Here is a tiny trained network, its code and every weight. The questions are about switching its units off for an input and a class, where a switched-off unit gives its printed mean instead of its output.

import numpy as np


def w(rows, s, z=0):
    codes = np.array(rows[::2]) - 128.0
    scale = np.full(codes.shape[1], s)
    scale[-1] = z or s
    return codes * scale


def f(y):
    return y / 2 * (1 + np.tanh(0.7978845608 * (y + 0.044715 * y**3)))


def log_softmax(a):
    a = a - a.max(-1, keepdims=True)
    return a - np.log(np.exp(a).sum(-1, keepdims=True))


def net(x, mask):
    res = np.array(x, float).reshape(1, 4) / 4 @ E
    y = f(res @ A[0][:, :-1].T + A[0][:, -1])
    res = res + np.where(mask, y, B[0][:, -1]) @ B[0][:, :-1]
    return log_softmax(res[-1] @ U[:, :-1].T + U[:, -1])


A, B = {}, {}
E = w([
[64,106,102,53,118,88,150,167,182,158],'x0',
[15,93,161,224,69,254,117,102,138,93],'x1',
[115,65,152,118,122,204,151,160,137,204],'x2',
[136,99,165,156,161,133,249,67,40,96],'x3',
],0.0096)
A[0] = w([
[141,158,104,64,110,159,113,224,243,190,254],'N0',
[77,166,130,138,92,160,140,107,111,30,108],'N1',
[166,111,177,161,123,114,211,167,122,157,138],'N2',
[235,140,136,181,139,169,145,45,59,144,195],'N3',
[200,67,143,91,169,82,130,51,2,57,200],'N4',
[100,99,144,139,160,132,62,149,132,185,116],'N5',
[138,122,133,89,163,116,148,89,101,99,47],'N6',
[112,170,150,194,26,234,25,140,166,127,222],'N7',
[63,22,151,128,106,184,50,127,179,196,219],'N8',
],0.0073,0.0051)
B[0] = w([
[48,59,90,62,120,65,54,146,235,204,236],'N0',
[113,65,188,160,67,178,30,164,112,105,170],'N1',
[193,163,158,99,154,162,151,221,187,198,158],'N2',
[151,150,107,140,151,155,102,170,132,176,212],'N3',
[197,107,224,202,255,110,148,134,182,168,229],'N4',
[140,176,145,105,76,41,164,75,135,111,148],'N5',
[231,183,151,154,103,103,246,69,90,59,138],'N6',
[63,13,112,85,134,68,53,102,113,132,252],'N7',
[37,139,133,134,166,71,68,146,149,156,224],'N8',
],0.0087,0.012)
U = w([
[125,79,145,165,104,163,144,79,68,73,91],'0',
[70,90,88,97,125,103,114,161,155,152,215],'1',
[163,163,63,121,4,157,177,127,79,137,14],'2',
[151,141,137,168,169,174,154,201,156,157,137],'3',
[145,208,66,119,50,203,178,132,86,106,2],'4',
[164,158,120,143,155,111,218,95,105,105,50],'5',
],0.012,0.0053)

Each question gives the input, the list of numbers given to net, and the class t.
The units are the neurons (one row each of A and B). Each row of codes is followed by its name. A weight is (code - 128) times the scale printed after its matrix; where a second scale follows, it is the last column's (A, B and U).
mask holds one flag per neuron, in row order. A switched-off neuron (its flag False) gives its mean, the last column of its row in B, instead of its output. The means were averaged over made-up inputs and are rounded, as every weight is.
A unit's drop is (log p(t) with every unit on - log p(t) with that unit switched off) / (log p(t) with every unit on - log p(t) with every unit switched off).
The circuit of an input: a set's keep is (log p(t) with only the set's units on - log p(t) with every unit switched off) / (log p(t) with every unit on - log p(t) with every unit switched off). Starting from all 9 units, units are removed one at a time, each time the one whose removal leaves the highest keep (on an exact tie, the one counted first), for as long as the keep stays at least 0.8.
units of the circuit, in order: the units of the circuit, biggest drop first
k most important neurons: the k neurons with the biggest drops, biggest first
drop when u is switched off: that unit's drop, to one decimal
input [-5,0,-3,-1], class 3: units of the circuit, in order -> [N0]
input [1,-7,-7,-2], class 5: 2 most important neurons -> [N7 N8]
input [-4,5,0,1], class 0: 3 most important neurons -> [N0 N1 N2]
input [-8,6,-3,8], class 3: 2 most important neurons -> [N3 N4]
input [-2,-4,-8,-3], class 5: 2 most important neurons -> [N7 N0]
input [-1,5,-8,7], class 3: 3 most important neurons -> [N4 N3 N7]
input [2,0,-3,5], class 5: drop when N8 is switched off -> 0.1
input [2,2,-5,6], class 3: drop when N4 is switched off -> 0.2
input [6,6,-1,5], class 0: drop when N0 is switched off -> 0.9
input [8,4,-2,7], class 0: drop when N0 is switched off -> 0.5
